Below is a small trained network, with its code and all its weights. Each question gives an input and a class and asks what happens when units are switched off, that is, made to give their printed mean instead of their output.

import numpy as np


def w(rows, s, z=0):
    codes = np.array(rows[::2]) - 128.0
    scale = np.full(codes.shape[1], s)
    scale[-1] = z or s
    return codes * scale


def f(y):
    return y / 2 * (1 + np.tanh(0.7978845608 * (y + 0.044715 * y**3)))


def log_softmax(a):
    a = a - a.max(-1, keepdims=True)
    return a - np.log(np.exp(a).sum(-1, keepdims=True))


def net(x, mask):
    res = np.array(x, float).reshape(1, 5) / 4 @ E
    y = f(res @ A[0][:, :-1].T + A[0][:, -1])
    res = res + np.where(mask, y, B[0][:, -1]) @ B[0][:, :-1]
    return log_softmax(res[-1] @ U[:, :-1].T + U[:, -1])


A, B = {}, {}
E = w([
[4,169,166,109,142],'x0',
[136,111,179,254,29],'x1',
[20,71,42,114,74],'x2',
[141,237,73,216,146],'x3',
[116,109,145,156,197],'x4',
],0.0084)
A[0] = w([
[54,67,195,142,105,203],'neuron 0',
[52,85,183,119,107,201],'neuron 1',
[153,161,123,144,140,217],'neuron 2',
[92,125,47,117,88,136],'neuron 3',
[172,70,144,116,164,71],'neuron 4',
[90,121,6,128,101,198],'neuron 5',
[154,117,132,149,77,210],'neuron 6',
[170,217,178,95,149,124],'neuron 7',
[169,105,203,191,92,216],'neuron 8',
[110,214,162,189,148,198],'neuron 9',
[90,245,181,194,141,225],'neuron 10',
[95,172,81,192,83,225],'neuron 11',
[121,121,108,82,135,210],'neuron 12',
[125,175,127,88,135,150],'neuron 13',
[114,121,100,190,90,174],'neuron 14',
[133,136,73,105,174,206],'neuron 15',
[191,165,206,164,119,191],'neuron 16',
[110,133,61,194,61,190],'neuron 17',
[86,87,92,94,85,202],'neuron 18',
[98,136,170,100,118,153],'neuron 19',
[114,174,98,104,213,254],'neuron 20',
[151,151,139,129,199,177],'neuron 21',
[103,188,96,73,147,222],'neuron 22',
],0.012,0.0043)
B[0] = w([
[134,124,110,2,161,200],'neuron 0',
[133,81,114,58,139,195],'neuron 1',
[137,119,144,172,114,178],'neuron 2',
[109,170,63,156,87,177],'neuron 3',
[123,185,146,164,162,156],'neuron 4',
[101,172,67,189,77,204],'neuron 5',
[181,143,123,100,172,177],'neuron 6',
[134,98,87,156,91,200],'neuron 7',
[171,131,183,73,130,225],'neuron 8',
[69,190,228,165,120,224],'neuron 9',
[63,203,211,123,158,250],'neuron 10',
[144,188,128,130,169,218],'neuron 11',
[56,115,87,154,124,166],'neuron 12',
[122,112,81,130,126,158],'neuron 13',
[180,162,97,99,208,188],'neuron 14',
[92,147,115,170,122,181],'neuron 15',
[187,104,176,147,34,223],'neuron 16',
[177,169,57,125,195,212],'neuron 17',
[51,97,73,111,122,186],'neuron 18',
[126,69,124,91,135,153],'neuron 19',
[26,98,96,169,107,226],'neuron 20',
[103,128,116,196,110,191],'neuron 21',
[61,101,92,151,92,198],'neuron 22',
],0.0095,0.012)
U = w([
[121,128,204,46,179,182],'0',
[126,130,216,155,65,2],'1',
[68,163,123,206,174,219],'2',
[82,52,53,140,52,138],'3',
[97,5,141,52,176,85],'4',
[150,164,70,82,191,84],'5',
[254,103,150,140,136,134],'6',
],0.008,0.0038)

Each question gives the input, the list of numbers given to net, and the class t.
The units are the neurons (one row each of A and B). Each row of codes is followed by its name. A weight is (code - 128) times the scale printed after its matrix; where a second scale follows, it is the last column's (A, B and U).
mask holds one flag per neuron, in row order. A switched-off neuron (its flag False) gives its mean, the last column of its row in B, instead of its output. The means were averaged over made-up inputs and are rounded, as every weight is.
A unit's drop is (log p(t) with every unit on - log p(t) with that unit switched off) / (log p(t) with every unit on - log p(t) with every unit switched off).
The circuit of an input: a set's keep is (log p(t) with only the set's units on - log p(t) with every unit switched off) / (log p(t) with every unit on - log p(t) with every unit switched off). Starting from the 12 units with the biggest drops (on a tie, the unit counted first), units are removed one at a time, each time the one whose removal leaves the highest keep (on an exact tie, the one counted first), for as long as the keep stays at least 0.8.
circuit, biggest first: the units of the circuit, biggest drop first
unit that matters most: the unit with the biggest drop
k most important neurons: the k neurons with the biggest drops, biggest first
drop of u: that unit's drop, to one decimal
input [2,5,-5,-5,-1], class 0: circuit, biggest first : [neuron 0; neuron 8]
input [-7,-3,-6,1,0], class 6: circuit, biggest first : [neuron 10; neuron 16]
input [-7,-4,-4,2,-6], class 6: circuit, biggest first : [neuron 18; neuron 10]
input [7,7,5,5,4], class 0: unit that matters most : neuron 0
input [-7,-5,3,-2,2], class 3: 3 most important neurons : [neuron 10; neuron 9; neuron 11]
input [-4,-2,-8,1,-7], class 6: circuit, biggest first : [neuron 10; neuron 20; neuron 18]
input [2,-3,-8,6,-6], class 1: circuit, biggest first : [neuron 16; neuron 17]
input [-5,7,5,7,5], class 5: circuit, biggest first : [neuron 17; neuron 14]
input [-7,-6,4,6,1], class 3: circuit, biggest first : [neuron 10; neuron 20]
input [-1,-2,-2,-8,7], class 4: 2 most important neurons : [neuron 10; neuron 9]
input [5,8,-6,4,2], class 1: 2 most important neurons : [neuron 16; neuron 9]
input [0,-1,4,-8,0], class 4: 2 most important neurons : [neuron 0; neuron 1]
input [-1,-2,-5,-5,-7], class 6: 2 most important neurons : [neuron 20; neuron 10]
input [-2,8,-3,7,0], class 0: most important neuron : [neuron 10]
input [-6,5,3,8,2], class 5: 2 most important neurons : [neuron 17; neuron 14]
input [2,6,-3,-7,-7], class 0: 2 most important neurons : [neuron 8; neuron 20]
input [-1,-4,0,-7,1], class 4: drop of neuron 3 : 0.1
input [-8,2,2,5,-2], class 6: drop of neuron 17 : -0.1
input [8,4,3,0,-6], class 0: drop of neuron 10 : 0.2
input [-2,3,-2,-6,8], class 0: drop of neuron 17 : 0.1
input [0,8,4,2,5], class 5: unit that matters most : neuron 17
input [-6,-7,0,-1,7], class 2: 2 most important neurons : [neuron 4; neuron 16]
